Each row has a class, written after it.
[-798  302  229   52 -623 -109  225   13 -339   82  -80  106  208   -4
 -209 -207 -286 -339 -202  136 -271   97  -44 -205  128  275 -175  127
 -294    8 -363  349 -364  187  195  385   49 -221  112  204  454 -329] -> k_289
[ 144  353  -24 -220   93 -447 -152   44  158  147   88  -57 -403  206
  269  -33  145  223  155 -393 -218   60  155   15   51  135  -41 -370
   55 -270 -129 -380 -182 -314 -294 -232    5  -65  -72 -248   82  -22] -> k_132
[-349   13 -243   21 -536  -42  -88   20   92  218 -161 -113   -6  434
  172   -4 -153  167  -15 -288 -120 -118  -58   13  129 -181 -363 -309
  281  178 -402  274 -162  340  -26  139   15  -18 -109  -58  116  467] -> k_615
[-232   55 -159  390   20 -340  100 -296 -221  -53 -179  -20  -31  -51
  412 -359  -63   -9 -100 -360 -487 -430  190 -115  392 -217 -275 -512
 -232 -214  -35  328 -243  222 -117  -91    6  -80  -60  235  553 -259] -> k_245
[-467 -101  292  138 -320 -192 -101 -351  -83   47   49 -191  101   65
  138  250   97 -117 -336  154 -480  614  120    8  358   83 -768  -20
   86 -190 -477  480  -25 -109  129 -174  157  169  227 -191  341  386] -> k_15
[ -39   15 -199  140 -617  314    1 -173 -183 -312  192  -91   30  126
  -20  136  263 -444  -90  106  163  193  225 -100 -111  153 -270    8
 -150  -93 -169  184 -188   39 -179 -138 -263   39  -36 -194  197 -392] -> k_864
[-163  266  -11   35  210 -257   21  -50  -27 -172   86 -298  -14 -169
 -231  -42  448   80 -156 -181 -227 -201 -411   -5  -25 -404  305 -276
  407  -62 -326 -233 -220 -233 -147  347  180  131   27 -113 -149  136] -> k_245
[-534 -159 -284 -193 -561 -180 -190 -358 -128 -267 -414 -264  213  181
  102  142  -47 -418 -179   78 -203  -49 -165  327  460  150 -251 -308
 -338 -213 -647  465  142  306 -216  237  -33  -55  815 -381   73  435] -> k_289
[-127  194   45   38  184 -238  102  -90  -76   33 -204 -105   59  -94
  -90  131  217 -245  123   37 -231   -1  -23  163  385   93   55 -406
 -402 -425  -49  -15 -461 -150 -146   74  300 -104  -61  -74  227  164] -> k_596
[ 108  346  -49  115  296  -31   19  261  -44  150  242  -42 -103  -86
 -192  143   82   62  314 -147 -109  440  428   -7 -551   -7 -144 -190
   11 -173   64 -352 -546 -131 -146  -12  132 -215 -300 -154  161   56] -> k_15
[ 313  269  172 -235  263   50   12   21   27  299   61 -165 -128  -88
 -331  221  134  202  495 -285  511  378  413  162 -689 -101 -204  -55
  -76   98   71 -528   -1 -223 -116  112   40 -166 -252   26 -214   -8] -> k_289
[-379  370    5 -184 -193  415  -72  -75 -139 -231 -100   14 -255  -48
 -226 -342  -32 -491  160  294 -237 -262 -273   75  390   89 -261 -324
 -178 -218 -585  127 -260  -71    5  292  417 -100  639 -194  237   91] -> k_443
[  90  201  187 -187 -348 -183  -94 -106  456  -82  285 -169  -70 -343
  -90 -137  240   21  224   54  259  642  407  -43  108   21 -252 -156
  251 -281  111  -57 -233    7    0  112 -218  106  518 -331 -130 -383] -> k_173
[-178 -114   18    0 -403  315 -270 -511 -199  -13   50   34 -186 -287
  -35  147  185 -244 -260  -29  -31 -178   31  102  112 -111  -22 -230
 -124  -31   26  587 -126  -36   -8  -98 -204   12  352  -44   90 -394] -> k_245
[   6  -17  -49  -34 -483 -316 -361 -195  645   15 -288  -42 -120  222
  224  111    2  261  132   87  108 -116  179  132  379  -50 -254 -314
   25   16 -141  118  -50  210  -74  149  107   19 -140 -304   90  502] -> k_289
[-355  130   75   92  -11  -10 -235  140  395  198  184 -268 -271  -98
 -194   -7  -35   29  167   15  -93  106   60  115   14   44   21 -274
  109   45   96 -102 -271 -370 -222  526 -117   24  -62 -141  -99  350] -> k_796
[-320   60  151 -483 -462 -213   48   76  305  175 -192   -1    7  -87
 -106  141   -4  470  -79    1    2  -40 -191  457 -203 -240  440   45
 -214  354 -216  180  365  134 -158   19   72  -23 -201 -183  196  495] -> k_173
[ 257  339  265 -282  -91 -481  -47  201  263  315  203   41 -309   25
   38   54   43  259  197 -206 -148  112  213  141  -43  172 -217  -88
  163  -51 -352 -264 -135 -109 -100  -44  203  -23 -599  -76  163  208] -> k_173
[-355  276  202  519 -642 -779  106  -26  -95 -230   88   46   67 -246
  295 -340 -109 -207 -622 -160 -254   39  -68 -249  186   88 -253   51
 -382 -213 -213  230 -809  140  151 -414   83 -100 -215 -140  526 -873] -> k_796
[-129  -76  142   71   56  -95 -192 -267  154 -194   13  -82 -208 -118
   73  -73  -22  174 -236 -291  -11  153  465 -216  -41 -156 -425   16
  100  111 -516   78  217 -373  -87   24  237 -411  149 -147  -48  221] -> k_245
[  98   12  299 -103  138 -328  -75   61  301  156   40  -80 -203  138
  -50  257  164  -66  317   13   31  470  410  -23 -195  157  -44   65
 -155 -203 -536 -104  276 -189 -227  -73  165   32  -58 -211  213  575] -> k_173
[ 455  214  -43 -189 -262 -123 -290   -7  312  109    7   35 -161   50
 -119  404  254  -29  356 -248  325  619  500  146 -506  152  237 -128
  192  -94   90 -245  247 -171 -341 -178 -202   76   27 -248 -408   38] -> k_936
[-176  282 -328   -4 -364  161  -68   72 -121 -414 -465   24 -214  169
  213 -366  283  -88  138 -362  167 -193   56  209  194    8 -178 -294
 -190  -50 -400 -248 -138  108 -263  -29  257 -149  113 -193  164  202] -> k_15
[-321  134   33 -167 -116  287  248 -157  231   86   90  -38  -95  324
 -313  341  224  223  190 -129  -17  191  195   34 -129 -149 -442 -251
  110  -32 -265  415  -25 -626 -201 -129  -49 -154 -323  124  315   64] -> k_615
[ -64  336  233  275  126   -5 -116  152  277 -190  158   39 -543 -267
   21 -170  427 -108  135 -525  297  899  246 -180  309  -14 -197 -164
  105   12 -234 -475 -107 -395  -64 -207  -44 -303 -218 -304 -205  178] -> k_864
[  79  320  122  257  195 -118   28  420 -178   31  397   82 -256  165
  456  -13   41  278  282 -340 -145  549  159  -34  236  -73 -121 -325
  255  -90 -142 -249  -61 -255   97  268  155  145  313 -555  124 -249] -> k_936
[-129   33   84   37 -191 -317 -246   43 -366 -285 -341 -227 -203 -113
   89 -288   74 -600  -18 -428  275  123  418  156    0   67 -279 -232
  -54  152 -464  134  122   32 -279  -83 -109 -105  128  -62  273  -38] -> k_289
[-371  209  249  183 -119    2   15  198 -280   23 -373   89 -234  224
  237 -350 -308 -360  -36 -425  -92  205  110  -59  214  111   89 -247
 -309  -16 -202   68 -149   70   31 -114   -7 -273  -34 -339  269  123] -> k_245
[  60  205  -47  244  507  186  -14  291  118  329  292  100 -429 -128
   69   -9   -7  453  199 -285  139  185 -206  -62 -135 -250  -66  116
  128  271 -161 -359  211 -300  202 -362   92  -58  198   -3   41 -188] -> k_443
[-201  315  -31  230 -409  -64  -59   85 -392 -192 -116  174 -357  174
  214 -224  425   39  -25 -448  -49  -61  -14 -192  -46 -100   -4 -167
  -52  -60 -306 -471 -143  -24  -51 -275   23  -32  -23   63  401 -209] -> k_15
[ -44  -12 -349 -160 -135 -279   -4  243  334   70  297   29 -332  -24
  348  347  355  373 -149  -59  208 -106 -141  -17 -174   15  289  -33
  -35  -53 -278 -126  227 -330 -205 -148   59  375 -455   86  236  324] -> k_443
[  49   80  252    2 -444 -405  -31 -168   86 -481 -371  175  -88  -49
   70   25 -128 -447 -155 -351  140  -34  141  170  314  -49    7   -6
 -409   11 -579  -67  324  290 -150  -91  147 -209  224 -242   -4  125] -> k_936
[-325  365  273   81   62 -183  -24  401  250  168  -41  -97 -355   89
   57 -468  -26   24  431 -343  350  453  305 -356 -209  119   37 -378
  234  107 -223   21  117 -415  -91  315  204 -126  338    3  156  -48] -> k_289
[ 190  453  343  -15 -328 -186  -92 -202 -218  198 -168  123  -81 -214
 -170 -139  -80   69  196 -180 -106 -415 -253  344  206  -76 -384 -173
 -295   61 -225   90  182  289    3   76  265 -245  -87  168  304  335] -> k_936
[-459 -349 -208  304 -205 -164 -295 -370  319 -297   -7  -43   53  249
   -1   41   99 -155   31    3 -306 -108  191 -168  124 -263 -735 -319
   43  244 -388  510 -319   74 -183 -540  121 -320  305   79  347   21] -> k_443
[ -87 -140   -9   69    2 -246   -2  -58  215  -16  131 -146 -231  308
  321   22  252   29  -52 -388  -38  248  236  -95 -694  -56 -246  -22
  130  -90 -480 -330  177 -409  -66 -444   39  196 -139 -186   68  461] -> k_245
[-138  261   73  108  307  543   70  482 -426  -63   78  243 -283 -155
  -67 -153 -155  200   62 -385  203  426  584 -124 -155 -163 -295   11
  388    7 -158  134   10 -188  126  351  -43 -257 -234  168   67  219] -> k_796
[-142   48  282  125  454 -156   27  206  149  311  219  -92 -317  159
  346  117   29  280   49 -316  -69  344  240 -117  110   50  271 -103
  159   58  184 -367 -278 -327  -92  522   29  217 -515 -153 -124  187] -> k_615
[-143  244 -318  231 -159 -223  -43 -399   87 -368  -86 -204 -148 -162
  418 -431  815 -330  -19 -179 -253  198  104   18  557  275 -200 -273
 -175  -61 -452  173   16  -80 -452 -283  137   47  -60  -44  161 -109] -> k_132
[-650  221 -300   18   13 -140   54    4   28   15 -147   77  -87 -286
 -123 -169 -129  -70 -224  -80 -155 -191   55   -6  415  116 -271  162
  -52 -125 -454  109 -341 -102  125  189   -9 -131  120  480  174  -31] -> k_443
[-338   80  103 -206  -94  197   51 -219  156 -404   39 -170 -262 -286
  212  133  150  -52 -380 -103  393   -8   22   60  823   12  -83 -426
 -243 -432 -238  875    6  -25  133  348 -172  -38  616 -152  -15   98] -> k_596
[ 278   32  134  -29 -231 -326   47  443   52 -226 -202  -85 -222  250
 -144 -272  295    5  244 -233  461   81  -84  -92 -171 -102   58  -75
 -173  -19 -438 -688   34  -19 -178 -132  263 -223 -653 -146  131  -35] -> k_936
[  56  -40 -280  -48 -244 -716    3 -183  195 -252 -258  158   92 -430
   74  -20   21 -351 -258 -153 -250 -336  -40  273  543  -41  137 -338
 -170 -226 -410  692  -64  209 -127 -433   91 -124  114  123  148 -143] -> k_864
[  12  359  -48   47   36  -52  123  201  -52  143  -76  -13 -174  505
  192   61  206   62  410 -100   36  214  -27   15  -51  186 -173 -202
   69  -28 -338 -620   73 -140   57   83  245  124 -158  -79  169  324] -> k_864
[-420  141 -153 -167  249 -376  -26   -8  164 -130 -251  161 -157 -322
  -37 -211 -115 -280  -63 -193 -200  157   -9  186  -99   94   26 -138
 -328   -8 -310  213   -9  -25  -66 -217  -80 -380 -221   44   90  578] -> k_289
[   4  100 -134 -197   84   -3  111  346  360    5  -82   -6 -243  225
   37  -71   10  -93  287  -14  286  219   55 -177 -224   63  -17 -105
 -101   79 -366 -263  305 -241 -101 -136  335   22 -350   33  -22  436] -> k_596
[-123  346  200 -486 -503  135  228 -250 -255  -84 -135 -147   35 -250
  -36 -279   15 -166 -271 -173 -389   86  207  339  190  -10  308 -104
 -119 -165 -272  609  304  -86 -114   -2 -344  -23  129 -330   54  260] -> k_615
[-664  145 -482 -154 -179 -240  150  -55  -69 -545   16  209 -105 -197
  221 -309   82 -170 -343  -84  -89 -174 -301 -240  233 -182   93  -76
 -220 -286 -594  348 -153   -3   -5  154  -42  -14  560  -22  252 -285] -> k_596
[-130  266   36 -264 -133 -326   12 -290   89 -282 -428   27   62 -337
 -167 -275  -40 -443 -132  -40 -243  -81  543  -38    7 -133  195   -4
 -244  331 -303   90  -49   35 -169 -160  338 -201 -250  186  -88  131] -> k_615
[-242   90 -129  139 -107 -290 -204  175 -121 -287 -272 -199 -170  190
   38   20  -24 -287 -401 -218 -505 -293 -174  445  -45   12  131   39
  -37 -178 -624 -265 -298   90 -252 -195   61  140  -54 -439  162  272] -> k_936
[ -55  313  142   97 -494  340  -46   -7   81 -259 -229   76 -309 -134
  160  -82 -166 -251 -241  -85   46  487  231   47  346  -29 -161 -211
 -137 -562 -119 -146  -20  -60  308  -47  -26  226  343 -455 -267    0] -> k_596
[-352  392  233   93 -229 -569  154  -34   76 -104 -265  -68 -177 -149
  -44 -219 -232 -245 -317 -413  -79  -77  -13   70  132 -247  -20 -297
 -276  -74 -337  284 -427   33   99  -86  -28  -82 -323   54  153 -509] -> k_596
[-415  323  282  -46  257 -181   -4  159  -64 -375   75   91 -190  -50
    5 -253  415   -8  182  -58 -218  881  491 -368 -369   47  341  -17
  -30 -111 -131 -145  105   30 -215 -105  -65  -81  218   16  150  126] -> k_864
[-162   27   -5 -283  171  228 -277   92  307 -255   -5 -297 -266 -185
  -87  -80  363   57   99  119  251  236  338    0  -28 -174   76 -217
   -4  -76 -116   29 -349  -28 -238  187  271   82   77 -315 -175  369] -> k_173
[ 220  235 -313 -299   89 -462 -111   60 -199 -551 -310   25  -69 -276
  290 -317   45 -105 -164  191  -37 -337   14  182  406  394   -4   35
 -486 -360 -386 -154  220  270   52   68   84 -141  110   -9   61  411] -> k_615
[ 132   20  343  115   65 -188  -85  201   44 -116  198  -65 -146  287
  147  133  511   93  178 -206  255  674   13 -109 -413  213  210  262
 -104  191 -164 -440  242 -196 -268 -536   39   33   89 -391  -11 -258] -> k_173
[ 153  249  250  443  164 -726  211   18   45  200  151   74  134  -89
  204   86 -193  301 -145 -534  -35   15  244  101 -379   94 -159  -35
   33  304  125   92 -150 -229   30   19  -46 -343 -836  154  182 -168] -> k_173
[-515   39  -58  247 -369  -12  213  134   52 -297  -53  175   81   14
  -67  171  149 -388 -139  -62   -9  182  -40   18  202  -19  562 -204
   14 -267 -448  656  -23  201   84  355 -336   47  351  -65  159  163] -> k_443
[-235  236 -119   92 -416  182   -9  206  -97  355  233  -40 -299  104
  271   24   30   30  -87 -135  129  162 -285 -170   71   79   60  -23
  -54  202 -471  144  265 -133   74   51   17   55  -80 -255  269  472] -> k_864
[-251  407  135 -140  -29 -578  -16  141  112 -224 -190  178 -225 -108
    9  -98  181   75  155  -40  -49  -49  367  110  292  -94  269   -1
 -335 -204 -570  314 -121  -24  -78  263    5   40  -90   -1  414   71] -> k_796
[-238  260  348 -220    9  120  418  -19 -133 -167 -193  147   32   14
 -136  -75 -233   30  -38 -110 -182 -113   32  318   17 -131  -27   12
 -232    7 -241  448  314   42 -150 -111  -13 -256  -65  -40  623  256] -> k_864
[-126  712  271 -338  247  109   41  -26   33  504 -104 -193 -315  -24
  -31 -114   95  449  184 -222  422    0  -33 -103  405  119   47 -227
  220 -118   84 -154 -196 -248   42  734  160 -101   93   67   13  215] -> k_132
[-817  145  267  -11 -508 -331  218  107   99  -58 -483  -87   25  164
    6 -366  202 -155    9  -52 -240  536   59  331 -158  292   55 -287
  108   17 -338  135   90   -2 -126  224  -25  -14 -275    6  536  264] -> k_289
[ 122  -29   38  292 -538  188  -96   13 -187 -107 -194   33   57 -127
   96 -115  -93  157   50   -8  311   54  375   81  303 -218 -320  -41
 -193  -35   95  395  336  384   60    6 -357 -176   68 -217  563  108] -> k_245
[-413   12  184 -146  -49 -127  -61  194  174  -35 -193   51 -406   96
 -105   83   94   17   -6  -48  476  387 -116  -57 -183   93  246   -6
  156  -25 -207 -437  187 -311 -109  468 -116   17  -90  -83  183  -36] -> k_289
[ 165  319  568   56 -317 -103   84  -50 -330  -54  -94  -96  119  318
   76   74  194 -168  208 -281  -50  -83  119  250  219 -135  191 -252
  -84   29    2   64  113   -7  -27  139  -39  311  247 -243   -9   -2] -> k_132
[-275 -150 -321  420 -129 -374 -199 -534  -60 -277 -404  241  -85  -85
  340 -307  103 -297 -237   66  -48   79  254 -515  235  -28 -325  -38
 -206 -488 -282  -40 -436  237   59 -102   85 -210  161  -52  529 -318] -> k_245
[-620  220   92   45 -478 -564  -43 -344 -117  -51    1 -164   74    0
  322 -214 -142  119 -451   -9 -603 -221 -257  -48  440  194 -324 -366
  -47 -245  -84  139 -387  113  -22  350    4  -58  303  -64  382 -119] -> k_173
[-188  235 -166  121 -601  106  151   60   61 -224   18    4   90 -199
 -127  -84  211 -109   15   32   88  315  264 -145 -158   26  -40 -103
 -348 -217  -92  -80 -134  324  -18 -167  -26 -189   41   63  139   82] -> k_864
[ -99 -108  -11  -31  252 -109 -280  -48  491  213  160   82 -392 -289
  -71   -7  -82  384  129  -14  159 -277  205   37   15 -264 -199  -66
   30  164  105   61  -42 -327  -15  398  -28  -70 -300  267   31  264] -> k_132
[ -54   21 -556  105 -117  151  -70 -356  106 -302 -225  -95 -216   33
  185   99  213 -138  -19  -64   82 -454  -17  268  150   60 -390 -468
 -511 -216 -224  331  -14  -20 -144 -267 -107  -71  -89  102  179 -114] -> k_289
[  23  -35  105 -350 -369   51    8 -135  313  194  -51  -60  -12   96
 -258  320 -222   21  -68 -140  153  284  118   92 -216    8 -273   15
  472  237  -56 -188  304 -143 -200 -254  -41  -74  103  -17 -130 -178] -> k_173
[   8  -26 -269 -547 -401  235  -47 -331   50  299 -416 -118  187 -211
 -412  269 -187 -294 -105  361   95 -469 -130  288  445  106 -227   46
   -5 -188  -83  -13 -302  245 -149  -40  311  -79  317   29  213  255] -> k_615
[ -50  381  329  115  -61 -410 -163  290    4  193  186   32 -274   30
  235   60  134  -14   65 -257  -17  834   95   16  -58  204 -192  -34
  150   64 -163 -501 -290 -234  184  -79  202  255 -294 -351 -181 -185] -> k_245
[ 104  203  319  -97 -227 -468 -158  -87  143 -118 -206  186  -49 -327
  -89 -210 -152 -118  188  -23   96 -189   53  183  419  -77 -297   59
 -275  122 -222 -402 -101  -42  -24  134  537 -202  376 -151   90 -173] -> k_596
[ 561  -53 -133  -18 -384 -734 -121 -193  349  -97   61 -102  296  -38
   54 -224  300  125  265  -75 -184  475  221  152 -571   37   26   -6
  302  -82 -322   40  501  221 -179 -276 -269  -62  156 -336 -260   39] -> k_173
[-409  137   52 -150 -368  116 -115  199   76  304   12  -34 -160   70
  -72   43  -51 -128  248 -272    3  482  256   77    5  102  -88 -191
  -74  -21 -277  126 -135  -37  -64   44   18  -72  454 -150 -101  186] -> k_596
[  28 -157  -69  -15 -176 -262 -116  -56 -296 -387   85  -21   16 -227
  234   56  353  -49 -236  322 -307  424 -287  355  320  177 -286    7
 -503 -384 -547   93  341  211  111  -16   36  -12    0 -400   94  403] -> k_132
[ -60   93  343  -42 -127 -176   65  -70  -20  -33 -157 -130  -99   98
  164 -152  226  -48 -119 -272 -238  483   76  284 -159  -81  -28  -30
 -316   39 -377  181 -295  191 -138 -702  140 -194 -425 -640  323  147] -> k_615
[  12  187   64 -477   94  201  -25  -17  236 -162 -114   15 -181 -264
 -255   18   78  368 -107   27  180  179  244   85  115  -18  -86   88
   50  -99 -227  179  227 -207  -38  -29  110 -282  -82    3 -160  115] -> k_245
[-160  -62  222  114 -230  126   13  150 -290  -92 -144   25  -35 -387
 -265 -226  -50 -422  -95  -31  -60 -132  129  274  318  191  301  -18
 -396 -134 -487  665   90  -27  135  265  -68 -358  352  -55   95    0] -> k_173
[-140   68 -141 -263   82 -212  -39   67  317  118  159 -124 -189  -65
  109  -66 -210  244   31 -192   98   74  405 -119   39 -108 -529 -154
  317 -202 -249    5 -226 -348   87  141   35   23  226  -56   26   47] -> k_289
[-662  277  190  180   39  -49  432   88 -203  516   -6  310  -95  130
  264   14   41  247   -8 -143 -387 -178 -677  200  889  120   19   21
  -79  177 -182   15 -155 -366  164  348  279   91 -243  120  685 -124] -> k_596
[-221    2   24 -439  654   90   34  168  112  116   70 -104  -41   60
 -178  346  239  238  -31  182   19    7 -121    5   37  224  104  189
   67 -244  -31 -188 -382  -51   20  -82  149  -31   -7   97   20  542] -> k_289
[-114  345 -108  -60  -38 -200  120  296  -56  -56   57   57 -258  -10
   55 -157  376  417  201 -446    3  114  251  -68 -161 -385  215  -97
   69 -196 -607 -239   44 -240 -159  210   77  -65  -11 -158  276  218] -> k_596
[-555  142 -190  154 -108 -503  -52  172   50   34 -363   78 -125   28
  154  -94  107 -285   41 -192 -326 -100 -393  563  334  340  -23 -351
 -445 -126 -476  118 -591   25 -226  171  424  -49 -306  -62  234   51] -> k_596
[  81  120   74  -86   -2  -16 -124  110  468   67   39 -207 -213 -185
 -133 -435  -25   87  188   30 -123   84  484  -29   90 -120 -367 -220
   -2  -48  -94   -3 -353 -155   47  -70  239 -170 -355  -51 -137  210] -> k_132
[ 113  261 -271   38  116  -60  -77  164  322  229 -122  113 -287 -128
   29  -48 -209   82   37 -299  376  192   77   24   40  205 -195   61
  197  132  -12 -200  -64  -61   78  -40   -7  -46 -390  306 -399 -312] -> k_864
